Below are the code and all the weights of a small trained network. Each question names an input and a class and asks about switching units off, where a switched-off unit gives its printed mean instead of its output.

import numpy as np


def w(rows, s, z=0):
    codes = np.array(rows[::2]) - 128.0
    scale = np.full(codes.shape[1], s)
    scale[-1] = z or s
    return codes * scale


def f(y):
    return y / 2 * (1 + np.tanh(0.7978845608 * (y + 0.044715 * y**3)))


def log_softmax(a):
    a = a - a.max(-1, keepdims=True)
    return a - np.log(np.exp(a).sum(-1, keepdims=True))


def net(x, mask):
    res = np.array(x, float).reshape(1, 2) / 4 @ E
    y = f(res @ A[0][:, :-1].T + A[0][:, -1])
    res = res + np.where(mask, y, B[0][:, -1]) @ B[0][:, :-1]
    return log_softmax(res[-1] @ U[:, :-1].T + U[:, -1])


A, B = {}, {}
E = w([
[100,42,161,77,113,91,4],'x0',
[105,149,188,100,223,77,135],'x1',
],0.013)
A[0] = w([
[171,142,127,165,152,152,193,50],'N0',
[205,115,68,115,93,176,73,152],'N1',
[51,121,186,81,212,47,204,228],'N2',
[111,102,129,95,89,102,73,254],'N3',
[118,114,157,75,254,125,147,59],'N4',
[189,10,41,131,54,150,171,58],'N5',
[205,128,66,126,141,70,195,138],'N6',
[131,126,10,167,60,174,143,195],'N7',
[108,206,117,183,190,145,205,243],'N8',
[81,197,46,106,167,132,182,75],'N9',
[40,13,138,67,143,102,72,125],'N10',
],0.0095,0.0076)
B[0] = w([
[148,7,106,99,204,12,68,167],'N0',
[190,94,125,119,124,176,191,188],'N1',
[154,100,144,83,36,176,137,225],'N2',
[180,172,92,119,129,174,154,215],'N3',
[138,36,173,86,85,48,170,165],'N4',
[144,49,185,81,127,48,168,193],'N5',
[132,130,99,132,157,130,77,172],'N6',
[145,130,154,76,130,187,139,234],'N7',
[138,156,75,74,102,164,137,250],'N8',
[151,90,83,80,192,80,139,173],'N9',
[139,117,50,91,156,137,100,219],'N10',
],0.014,0.015)
U = w([
[174,130,33,78,185,126,109,108],'0',
[175,89,206,81,98,125,204,142],'1',
[164,251,97,105,62,223,143,254],'2',
[130,139,107,199,103,109,121,91],'3',
[77,135,178,185,87,136,139,91],'4',
[104,187,129,152,128,112,123,85],'5',
[150,148,126,146,182,117,129,91],'6',
],0.013,0.0082)

Each question gives the input, the list of numbers given to net, and the class t.
The units are the neurons (one row each of A and B). Each row of codes is followed by its name. A weight is (code - 128) times the scale printed after its matrix; where a second scale follows, it is the last column's (A, B and U).
mask holds one flag per neuron, in row order. A switched-off neuron (its flag False) gives its mean, the last column of its row in B, instead of its output. The means were averaged over made-up inputs and are rounded, as every weight is.
A unit's drop is (log p(t) with every unit on - log p(t) with that unit switched off) / (log p(t) with every unit on - log p(t) with every unit switched off).
The circuit of an input: a set's keep is (log p(t) with only the set's units on - log p(t) with every unit switched off) / (log p(t) with every unit on - log p(t) with every unit switched off). Starting from all 11 units, units are removed one at a time, each time the one whose removal leaves the highest keep (on an exact tie, the one counted first), for as long as the keep stays at least 0.8.
units of the circuit, in order: the units of the circuit, biggest drop first
most important unit: the unit with the biggest drop
k most important neurons: the k neurons with the biggest drops, biggest first
drop of u: that unit's drop, to one decimal
input [-1,-5], class 1: most important unit -> N5
input [3,-3], class 2: 3 most important neurons -> (N0 N9 N4)
input [3,4], class 1: 4 most important neurons -> (N8 N4 N2 N6)
input [4,5], class 1: 2 most important neurons -> (N4 N2)
input [-3,3], class 2: 4 most important neurons -> (N5 N8 N10 N2)
input [-3,0], class 2: 2 most important neurons -> (N5 N10)
input [-3,1], class 2: 2 most important neurons -> (N5 N10)
input [-3,-5], class 1: 3 most important neurons -> (N5 N10 N3)
input [-3,2], class 2: 3 most important neurons -> (N5 N10 N8)
input [4,7], class 1: 2 most important neurons -> (N4 N2)
input [1,-3], class 2: 3 most important neurons -> (N0 N4 N9)
input [1,2], class 2: 2 most important neurons -> (N5 N0)
input [-8,-8], class 0: 2 most important neurons -> (N6 N0)
input [-8,2], class 0: units of the circuit, in order -> (N0)
input [3,-6], class 1: 2 most important neurons -> (N5 N8)
input [4,-6], class 1: 2 most important neurons -> (N5 N8)
input [-1,3], class 2: drop of N0 -> 0.4
input [2,7], class 1: drop of N4 -> 1.2
input [2,0], class 2: drop of N0 -> 0.4
input [-5,-8], class 1: units of the circuit, in order -> (N5)
input [1,6], class 1: drop of N4 -> 1.5
